Below are the code and all the weights of a small trained network. Each question names an input and a target symbol and asks about switching units off, where a switched-off unit gives its printed mean instead of its output.

import numpy as np


def w(rows, s, z=0):
    codes = np.array(rows[::2]) - 128.0
    scale = np.full(codes.shape[1], s)
    scale[-1] = z or s
    return codes * scale


def f(y):
    return np.maximum(y, 0)


def softmax(a):
    e = np.exp(a - a.max(-1, keepdims=True))
    return e / e.sum(-1, keepdims=True)


def log_softmax(a):
    a = a - a.max(-1, keepdims=True)
    return a - np.log(np.exp(a).sum(-1, keepdims=True))


def net(x, mask):
    ids = ['αβγδεθμξπστφψω'.index(c) for c in x.split()]
    T = len(ids)
    res = E[ids] + P[:T]
    r = res
    for j in range(3):
        rows = slice(2 * j, 2 * j + 2)
        q, k, v = (r @ M[0][rows].T for M in (Q, K, V))
        z = softmax(np.where(np.tri(T) > 0, q @ k.T / 2**0.5, -1e9)) @ v
        o = O[0][rows]
        res = res + np.where(mask[j], z, o[:, -1]) @ o[:, :-1]
    y = f(res @ A[0][:, :-1].T + A[0][:, -1])
    res = res + np.where(mask[3:11], y, B[0][:, -1]) @ B[0][:, :-1]
    return log_softmax(res[-1] @ U[:, :-1].T + U[:, -1])


Q, K, V, O, A, B = {}, {}, {}, {}, {}, {}
E = w([
[185,149,145],'α',
[128,160,150],'β',
[164,123,131],'γ',
[185,102,88],'δ',
[227,170,223],'ε',
[240,121,91],'θ',
[125,98,61],'μ',
[98,193,99],'ξ',
[184,176,57],'π',
[84,252,248],'σ',
[57,98,74],'τ',
[153,102,25],'φ',
[178,150,134],'ψ',
[95,76,179],'ω',
],0.014)
P = w([
[148,149,112],'0',
[131,166,136],'1',
[202,82,7],'2',
[140,37,153],'3',
[118,155,124],'4',
[152,126,59],'5',
[117,50,232],'6',
[2,219,206],'7',
[98,161,133],'8',
],0.0073)
Q[0] = w([
[144,163,118],'H1',
[118,130,142],'H1',
[170,152,124],'H2',
[98,236,156],'H2',
[130,184,212],'H3',
[179,4,180],'H3',
],0.011)
K[0] = w([
[40,117,177],'H1',
[110,2,162],'H1',
[90,122,108],'H2',
[113,140,199],'H2',
[163,85,114],'H3',
[78,202,73],'H3',
],0.0083)
V[0] = w([
[158,196,218],'H1',
[2,149,160],'H1',
[175,82,74],'H2',
[64,123,155],'H2',
[177,40,186],'H3',
[108,206,214],'H3',
],0.0089)
O[0] = w([
[208,198,217,253],'H1',
[1,207,155,122],'H1',
[62,144,214,53],'H2',
[103,57,68,128],'H2',
[188,63,186,125],'H3',
[111,161,186,202],'H3',
],0.0075,0.0059)
A[0] = w([
[29,108,81,78],'N1',
[183,178,182,175],'N2',
[169,188,17,64],'N3',
[235,127,97,255],'N4',
[21,87,174,254],'N5',
[185,146,50,165],'N6',
[160,141,33,95],'N7',
[95,102,255,245],'N8',
],0.0095,0.0022)
B[0] = w([
[122,187,146,138],'N1',
[144,122,66,252],'N2',
[81,60,87,151],'N3',
[49,127,171,211],'N4',
[189,222,2,144],'N5',
[79,121,206,156],'N6',
[102,185,216,142],'N7',
[167,39,12,206],'N8',
],0.0067,0.012)
U = w([
[121,126,150,2],'α',
[106,120,91,168],'β',
[97,105,125,17],'γ',
[85,84,138,155],'δ',
[208,89,111,142],'ε',
[97,127,224,189],'θ',
[54,81,73,251],'μ',
[32,162,136,36],'ξ',
[57,138,156,123],'π',
[136,223,101,173],'σ',
[47,135,31,64],'τ',
[22,88,101,131],'φ',
[108,127,101,14],'ψ',
[106,56,11,198],'ω',
],0.011,0.0045)

Each question gives the input, a string of symbols that net reads in full, and the target symbol t.
The units are the heads (2 rows each of Q, K, V and O) and the neurons (one row each of A and B). Each row of codes is followed by its name. A weight is (code - 128) times the scale printed after its matrix; where a second scale follows, it is the last column's (O, A, B and U).
mask holds one flag per unit, heads first, then neurons. A switched-off unit (its flag False) gives its mean, the last column of its rows in O or B, instead of its output. The means were averaged over made-up inputs and are rounded, as every weight is.
A unit's drop is (log p(t) with every unit on - log p(t) with that unit switched off) / (log p(t) with every unit on - log p(t) with every unit switched off).
The circuit of an input: a set's keep is (log p(t) with only the set's units on - log p(t) with every unit switched off) / (log p(t) with every unit on - log p(t) with every unit switched off). Starting from all 11 units, units are removed one at a time, each time the one whose removal leaves the highest keep (on an exact tie, the one counted first), for as long as the keep stays at least 0.8.
units of the circuit, in order: the units of the circuit, biggest drop first
k most important neurons: the k neurons with the biggest drops, biggest first
heads that matter: for each layer, one digit per head in row order, 1 if its drop is at least 0.15 and else 0, layers parted by /
drop of u: that unit's drop, to one decimal
input σ σ ξ, target σ: units of the circuit, in order : H1
input ω μ ω τ σ φ ω, target ω: units of the circuit, in order : N8; N5
input ω σ ξ σ σ σ ε ε, target ε: heads that matter : 001
input θ τ ε, target θ: heads that matter : 101
input σ σ ξ σ, target σ: units of the circuit, in order : H1; N5
input θ γ π ω, target ω: heads that matter : 010
input σ σ ψ, target σ: heads that matter : 101
input θ ψ θ, target θ: heads that matter : 000
input ε σ σ σ, target ε: 2 most important neurons : N8; N4
input σ σ σ σ, target σ: drop of H3 : 0.3
input σ ξ ε ψ σ δ σ σ θ, target σ: drop of N8 : 0.1
input σ σ δ, target σ: drop of N8 : -0.1
input φ θ σ σ ε σ ε ε, target ε: drop of N2 : 0.1
input σ σ β σ μ β ξ σ θ, target σ: most important neuron : N8
